Here is a tiny trained network, its code and every weight. The questions are about switching its units off for an input and a class, where a switched-off unit gives its printed mean instead of its output.

import numpy as np


def w(rows, s, z=0):
    codes = np.array(rows[::2]) - 128.0
    scale = np.full(codes.shape[1], s)
    scale[-1] = z or s
    return codes * scale


def norm(h):
    return h / np.sqrt((h * h).mean(-1, keepdims=True) + 1e-5)


def f(y):
    return np.maximum(y, 0)


def log_softmax(a):
    a = a - a.max(-1, keepdims=True)
    return a - np.log(np.exp(a).sum(-1, keepdims=True))


def net(x, mask):
    res = np.array(x, float).reshape(1, 3) / 4 @ E
    u = 0
    for l in range(2):
        y = f(norm(res) @ A[l][:, :-1].T + A[l][:, -1])
        res = res + np.where(mask[u : u + 3], y, B[l][:, -1]) @ B[l][:, :-1]
        u += 3
    return log_softmax(norm(res)[-1] @ U[:, :-1].T + U[:, -1])


A, B = {}, {}
E = w([
[169,72,67,117,138,111,110,109],'x0',
[139,187,187,114,147,150,135,251],'x1',
[103,137,141,83,208,94,62,141],'x2',
],0.0024)
A[0] = w([
[106,99,107,134,133,106,120,15,84],'L0N1',
[89,128,132,133,144,106,114,2,1],'L0N2',
[148,35,37,124,118,121,138,121,9],'L0N3',
],0.0056,0.00089)
B[0] = w([
[200,56,100,89,83,73,44,4,254],'L0N1',
[239,105,139,143,62,126,131,71,236],'L0N2',
[148,101,147,120,82,95,90,12,235],'L0N3',
],0.0042,0.0051)
A[1] = w([
[89,153,157,177,81,161,198,118,103],'L1N1',
[119,126,124,122,150,124,122,131,102],'L1N2',
[93,149,141,100,254,116,98,153,4],'L1N3',
],0.0045,0.0015)
B[1] = w([
[253,134,123,168,145,184,249,158,248],'L1N1',
[131,156,160,119,132,123,131,160,141],'L1N2',
[86,151,213,35,160,62,56,132,238],'L1N3',
],0.0033,0.0015)
U = w([
[33,111,52,163,143,144,144,142,4],'0',
[178,158,135,173,105,182,254,177,152],'1',
[64,170,172,71,185,96,89,191,195],'2',
[171,83,97,130,75,102,112,7,198],'3',
[20,124,40,166,140,140,140,137,16],'4',
],0.0098,0.0034)

Each question gives the input, the list of numbers given to net, and the class t.
The units are the neurons (one row each of A and B). Each row of codes is followed by its name. A weight is (code - 128) times the scale printed after its matrix; where a second scale follows, it is the last column's (A, B and U).
mask holds one flag per neuron, layer by layer. A switched-off neuron (its flag False) gives its mean, the last column of its row in B, instead of its output. The means were averaged over made-up inputs and are rounded, as every weight is.
A unit's drop is (log p(t) with every unit on - log p(t) with that unit switched off) / (log p(t) with every unit on - log p(t) with every unit switched off).
The circuit of an input: a set's keep is (log p(t) with only the set's units on - log p(t) with every unit switched off) / (log p(t) with every unit on - log p(t) with every unit switched off). Starting from all 6 units, units are removed one at a time, each time the one whose removal leaves the highest keep (on an exact tie, the one counted first), for as long as the keep stays at least 0.8.
units of the circuit, in order: the units of the circuit, biggest drop first
unit that matters most: the unit with the biggest drop
k most important neurons: the k neurons with the biggest drops, biggest first
k most important neurons of layer l: the k neurons of layer l with the biggest drops, biggest first
drop when u is switched off: that unit's drop, to one decimal
input [-8,-2,-2], class 1: unit that matters most : L0N1
input [8,4,6], class 2: units of the circuit, in order : L0N1, L0N2
input [-3,-1,7], class 2: units of the circuit, in order : L0N1, L0N3
input [8,8,-2], class 1: 2 most important neurons : L0N1, L1N3
input [-2,3,1], class 2: units of the circuit, in order : L0N2, L0N1
input [-2,-1,-4], class 1: 2 most important neurons of layer 0 : L0N1, L0N3
input [0,0,5], class 2: 3 most important neurons : L0N1, L0N3, L0N2
input [1,4,1], class 2: 2 most important neurons : L0N2, L0N1
input [7,7,0], class 2: 3 most important neurons : L0N2, L0N1, L0N3
input [-1,1,6], class 2: drop when L0N1 is switched off : 0.1
input [8,8,2], class 2: drop when L0N2 is switched off : 0.2
input [3,3,0], class 2: drop when L0N2 is switched off : 0.7
